Below is a small trained network, with its code and all its weights. Each question gives an input and a target symbol and asks what happens when units are switched off, that is, made to give their printed mean instead of their output.

import numpy as np


def w(rows, s, z=0):
    codes = np.array(rows[::2]) - 128.0
    scale = np.full(codes.shape[1], s)
    scale[-1] = z or s
    return codes * scale


def norm(h):
    return h / np.sqrt((h * h).mean(-1, keepdims=True) + 1e-5)


def f(y):
    return np.maximum(y, 0)


def softmax(a):
    e = np.exp(a - a.max(-1, keepdims=True))
    return e / e.sum(-1, keepdims=True)


def log_softmax(a):
    a = a - a.max(-1, keepdims=True)
    return a - np.log(np.exp(a).sum(-1, keepdims=True))


def net(x, mask):
    ids = ['εζμπψω'.index(c) for c in x.split()]
    T = len(ids)
    res = E[ids] + P[:T]
    r = norm(res)
    for j in range(3):
        rows = slice(2 * j, 2 * j + 2)
        q, k, v = (r @ M[0][rows].T for M in (Q, K, V))
        z = softmax(np.where(np.tri(T) > 0, q @ k.T / 2**0.5, -1e9)) @ v
        o = O[0][rows]
        res = res + np.where(mask[j], z, o[:, -1]) @ o[:, :-1]
    y = f(norm(res) @ A[0][:, :-1].T + A[0][:, -1])
    res = res + np.where(mask[3:27], y, B[0][:, -1]) @ B[0][:, :-1]
    return log_softmax(norm(res)[-1] @ U[:, :-1].T + U[:, -1])


Q, K, V, O, A, B = {}, {}, {}, {}, {}, {}
E = w([
[94,97,64,141,119],'ε',
[98,85,114,210,131],'ζ',
[164,150,32,139,253],'μ',
[78,66,91,136,118],'π',
[87,71,81,117,129],'ψ',
[96,162,116,194,68],'ω',
],0.0063)
P = w([
[226,8,99,172,33],'0',
[191,13,92,176,45],'1',
[155,24,87,179,64],'2',
[125,36,79,179,80],'3',
[99,52,74,173,92],'4',
[74,74,66,163,102],'5',
[51,98,62,153,116],'6',
[28,125,67,139,124],'7',
[8,158,84,118,132],'8',
[3,181,98,103,159],'9',
],0.0036)
Q[0] = w([
[135,122,234,128,150],'h1',
[163,129,230,110,154],'h1',
[211,108,206,104,175],'h2',
[143,91,123,173,122],'h2',
[254,171,142,84,68],'h3',
[131,123,147,167,72],'h3',
],0.0095)
K[0] = w([
[238,3,86,107,212],'h1',
[226,41,70,145,184],'h1',
[112,39,219,208,66],'h2',
[57,167,69,129,106],'h2',
[91,19,145,148,57],'h3',
[24,190,150,192,79],'h3',
],0.0064)
V[0] = w([
[88,222,183,145,121],'h1',
[152,56,128,117,121],'h1',
[250,99,147,151,151],'h2',
[135,94,171,93,3],'h2',
[69,159,169,127,26],'h3',
[161,81,159,104,164],'h3',
],0.0054)
O[0] = w([
[73,37,134,184,192,17],'h1',
[122,176,124,97,112,180],'h1',
[67,154,177,123,254,100],'h2',
[47,100,49,163,99,114],'h2',
[139,91,69,78,153,128],'h3',
[112,147,176,112,120,7],'h3',
],0.0066,0.0019)
A[0] = w([
[191,84,151,140,88,43],'n1',
[60,190,131,130,151,50],'n2',
[101,64,137,133,213,92],'n3',
[201,83,154,134,85,52],'n4',
[128,106,149,159,207,152],'n5',
[98,197,143,130,127,134],'n6',
[89,134,163,52,134,113],'n7',
[116,143,149,79,107,111],'n8',
[59,163,117,147,116,81],'n9',
[114,70,122,78,119,127],'n10',
[101,125,128,70,58,64],'n11',
[110,81,180,131,77,49],'n12',
[157,54,103,121,125,98],'n13',
[167,35,107,111,145,95],'n14',
[107,152,129,2,124,8],'n15',
[79,136,82,81,171,114],'n16',
[61,179,156,155,139,69],'n17',
[173,152,123,118,145,150],'n18',
[80,191,201,102,211,74],'n19',
[240,66,171,125,83,78],'n20',
[145,155,83,55,151,5],'n21',
[207,86,152,126,100,98],'n22',
[96,126,107,148,101,160],'n23',
[125,117,101,162,111,115],'n24',
],0.0088,0.0033)
B[0] = w([
[190,146,146,110,74,131],'n1',
[132,157,61,195,115,149],'n2',
[90,108,207,96,99,156],'n3',
[180,162,184,168,76,132],'n4',
[79,105,158,70,77,177],'n5',
[114,127,58,137,156,162],'n6',
[104,172,70,161,81,134],'n7',
[130,84,152,166,158,138],'n8',
[199,155,135,107,135,188],'n9',
[149,128,153,217,167,170],'n10',
[84,138,208,109,215,182],'n11',
[150,178,148,74,184,141],'n12',
[85,145,81,207,134,185],'n13',
[92,146,61,195,9,165],'n14',
[250,50,77,158,180,134],'n15',
[200,142,152,141,69,158],'n16',
[135,167,35,127,162,171],'n17',
[100,133,174,124,143,145],'n18',
[115,53,78,254,2,157],'n19',
[235,74,191,145,7,134],'n20',
[127,99,61,182,202,134],'n21',
[181,132,167,159,49,132],'n22',
[145,107,171,112,174,254],'n23',
[138,131,178,105,141,224],'n24',
],0.0056,0.0051)
U = w([
[202,99,122,107,254,214],'ε',
[99,231,77,29,95,132],'ζ',
[61,52,49,191,90,121],'μ',
[128,224,121,147,207,26],'π',
[239,166,222,159,44,4],'ψ',
[8,108,241,88,138,165],'ω',
],0.0078,0.0021)

Each question gives the input, a string of symbols that net reads in full, and the target symbol t.
The units are the heads (2 rows each of Q, K, V and O) and the neurons (one row each of A and B). Each row of codes is followed by its name. A weight is (code - 128) times the scale printed after its matrix; where a second scale follows, it is the last column's (O, A, B and U).
mask holds one flag per unit, heads first, then neurons. A switched-off unit (its flag False) gives its mean, the last column of its rows in O or B, instead of its output. The means were averaged over made-up inputs and are rounded, as every weight is.
A unit's drop is (log p(t) with every unit on - log p(t) with that unit switched off) / (log p(t) with every unit on - log p(t) with every unit switched off).
The circuit of an input: a set's keep is (log p(t) with only the set's units on - log p(t) with every unit switched off) / (log p(t) with every unit on - log p(t) with every unit switched off). Starting from the 12 units with the biggest drops (on a tie, the unit counted first), units are removed one at a time, each time the one whose removal leaves the highest keep (on an exact tie, the one counted first), for as long as the keep stays at least 0.8.
units of the circuit, in order: the units of the circuit, biggest drop first
unit that matters most: the unit with the biggest drop
top k neurons: the k neurons with the biggest drops, biggest first
which heads matter: for each layer, one digit per head in row order, 1 if its drop is at least 0.15 and else 0, layers parted by /
input ε ε ω ω ζ ε ψ μ μ, target μ: units of the circuit, in order => (n19, h3)
input μ ω ω π ω, target ζ: unit that matters most => h2
input ψ ω μ ω ω π ω ω, target ω: top 3 neurons => (n3, n5, n14)
input ω π ζ μ π, target ψ: which heads matter => 010
input μ ε ω ω ω ε, target ω: units of the circuit, in order => (n3, h2)
input μ ω ω π ω ε ψ ω π, target ω: units of the circuit, in order => (h1, n3, h2)
input μ ζ π ψ ω ω ψ ω, target π: units of the circuit, in order => (n17, h2)
input ω μ ψ ψ, target π: which heads matter => 111
input ε π ζ ζ ψ, target ε: units of the circuit, in order => (h1, n11, n15)
input ζ ζ ψ ω μ ω ψ ε, target π: which heads matter => 001
input ω ω ω ω ω μ ε ψ ω ψ, target ω: top 2 neurons => (n3, n5)
input ω μ ω π ω ε ω ε, target ω: which heads matter => 111
input ω ψ μ ω ε μ, target μ: which heads matter => 011
input ε μ μ μ, target ψ: unit that matters most => h3
input π ω ζ ε ψ ω ω ψ ζ ω, target μ: units of the circuit, in order => (h1, h2)
input ζ ω ζ ω ω ω ω μ ω, target ψ: which heads matter => 010
input ω ω ω μ, target ω: which heads matter => 011
input ω π ε ε ω ψ μ ζ, target ψ: which heads matter => 010
input π ω ε ψ ψ ψ μ ω μ ω, target μ: which heads matter => 110
input μ ζ ψ ψ ω, target π: top 2 neurons => (n9, n14)
input ζ ω ε ψ μ ε ζ ω ζ, target ω: units of the circuit, in order => (h1, n3)
